Each row has a name. Each piece below is followed by the name of the row it came from. Each question is about the rows just above it.

fofid: +6.50 -3.84 -3.35 +0.54
pida: +1.81 -2.32 -2.05 -0.36
gedem: -0.13 -2.53 -3.10 +3.29
giral: -1.29 +2.38 -0.74 +4.55
bif: -0.80 +0.33 -2.12 +5.99
Galub: +6.50 +3.51 +2.59 +0.54
vofen: -6.75 +4.87 +3.60 +1.11
Bulot: -1.64 +1.23 -1.21 +6.20
kon: +4.68 -2.67 -2.62 -0.16
sigib: +2.99 -5.86 -8.62 +7.75
Kiril: -2.53 -3.10 -0.13 -3.06
Which row holds -3.84 -3.35 +0.54?
fofid
q: +2.99 -5.86
sigib
q: -3.10 -0.13
Kiril
q: -0.13 -2.53 -3.10
gedem
q: -2.67 -2.62
kon

Vos: +1.59 +0.58 +0.49 -1.72 +0.94 +0.69 -0.38 +0.40 +0.00 -0.61 +1.84 -0.54 -0.96 -1.50 +1.33 +0.28 +0.06 -0.34 +0.13 +1.55 +0.17 +1.04 +1.14 +1.68 -1.03 +0.47 +1.91 -0.11
tulik: -0.24 -0.79 -0.48 +5.37 +4.41 -1.14 -0.18 -2.90 +0.88 +0.23 -4.29 +1.18 +1.65 +4.44 -1.30 +0.43 -0.01 +0.78 -1.18 -0.68 +0.49 -0.61 -1.11 -3.48 +1.36 -0.47 -4.49 -0.23
Vumaf: +4.69 +1.27 -0.32 -0.34 -0.38 +0.94 +0.40 +0.69 +1.43 -2.58 +0.61 -0.51 -0.91 -0.47 +0.93 -0.49 -0.33 +1.32 +0.02 +4.42 -0.46 +0.35 +1.21 +0.54 -1.62 -0.03 +0.63 +0.75
rokid: -0.21 -0.83 -1.21 +5.87 +5.06 -1.69 +0.31 -3.61 +1.22 +0.22 -4.83 +1.40 +1.28 +5.03 -1.63 -0.40 -0.11 +1.03 -0.55 +0.01 -0.31 -1.32 -1.50 -3.90 +1.16 -1.07 -5.40 +0.46
fum: -0.21 -0.83 -1.21 +5.87 +5.06 -1.69 +0.31 -3.61 +1.22 +0.22 -4.83 +1.40 +1.28 +5.03 -1.63 -0.40 -0.11 +1.03 -0.55 +0.01 -0.31 -1.32 -1.50 -3.90 +1.16 -1.07 +0.73 +5.14
Solik: -1.02 +0.45 +1.34 -2.16 -2.05 +1.18 -1.27 +1.83 -1.57 +0.83 +2.11 -0.65 -0.30 -2.16 +1.10 +1.25 +0.52 -1.29 +0.32 -1.36 +1.35 +1.38 +0.80 +1.89 -0.03 +0.95 +2.26 -1.53
toz: -1.36 -0.52 -0.76 -0.67 -0.61 -0.70 +1.96 +0.84 -1.11 +0.99 +0.65 -0.14 -0.87 -0.70 -0.71 -2.51 -1.34 -1.00 +1.09 -1.79 -2.35 -1.06 -0.78 +0.52 -1.03 -0.55 +0.70 +2.81
nuz: +8.64 +1.27 -0.22 +0.21 +0.11 +0.68 +0.12 -0.11 +2.18 -3.77 -0.30 +0.22 -0.45 +0.09 +0.59 -0.28 -0.04 +1.80 -0.51 +6.45 -0.22 +0.53 +1.26 -0.32 -1.33 -0.08 -0.32 +0.29
zeso: -2.06 +1.18 -1.27 +1.83 -1.57 +1.06 +0.18 +1.33 +0.00 -0.61 +1.84 -0.54 -0.96 -1.50 +1.33 +0.28 +0.06 -0.34 +0.13 +1.55 +0.17 +1.04 +1.14 +1.68 -1.03 +0.47 +1.91 -0.11
The row with -0.38 +0.94 +0.40 +0.69 is
Vumaf
q: -2.05 +1.18 -1.27 +1.83 -1.57
Solik
The row with -0.21 -0.83 -1.21 +5.87 +5.06 -1.69 +0.31 -3.61 +1.22 +0.22 -4.83 +1.40 +1.28 +5.03 -1.63 -0.40 -0.11 +1.03 -0.55 +0.01 -0.31 -1.32 -1.50 -3.90 +1.16 -1.07 +0.73 +5.14 is
fum
q: +1.59 +0.58 +0.49 -1.72 +0.94 +0.69 -0.38 +0.40 +0.00 -0.61 +1.84 -0.54 -0.96 -1.50 +1.33 +0.28 +0.06 -0.34 +0.13 +1.55 +0.17 +1.04 +1.14 +1.68 -1.03 +0.47 +1.91 -0.11
Vos
Which row holds +1.59 +0.58?
Vos
Where do -2.05 +1.18 -1.27 +1.83 -1.57 +0.83 +2.11 -0.65 -0.30 -2.16 +1.10 +1.25 appear?
Solik
The row with +0.11 +0.68 +0.12 -0.11 +2.18 -3.77 -0.30 +0.22 -0.45 +0.09 +0.59 -0.28 is
nuz

zikam: +4.44 -8.55 -6.12 +5.18 +2.25 -2.66 +8.20 +6.35 -4.85 -1.28 +1.33 -1.58 +3.55 -3.31
Mulef: -2.28 -6.12 +5.18 +2.25 +4.44 -4.10 -0.72 -2.66 +6.35 +8.20 -8.55 -1.95 -1.77 +0.96
gimug: +4.44 -8.55 -6.12 +5.18 -4.10 +4.44 -0.72 -2.66 -2.28 -0.72 -4.10 +0.69 -0.78 +8.94
-4.10 -0.72 -2.66 is in which row?
Mulef
q: +6.35 +8.20 -8.55 -1.95 -1.77
Mulef
q: +4.44 -8.55 -6.12 +5.18 -4.10 +4.44 -0.72 -2.66 -2.28 -0.72 -4.10
gimug
q: +4.44 -8.55 -6.12 +5.18 -4.10 +4.44 -0.72 -2.66 -2.28 -0.72 -4.10 +0.69
gimug
The row with +4.44 -4.10 -0.72 -2.66 is
Mulef

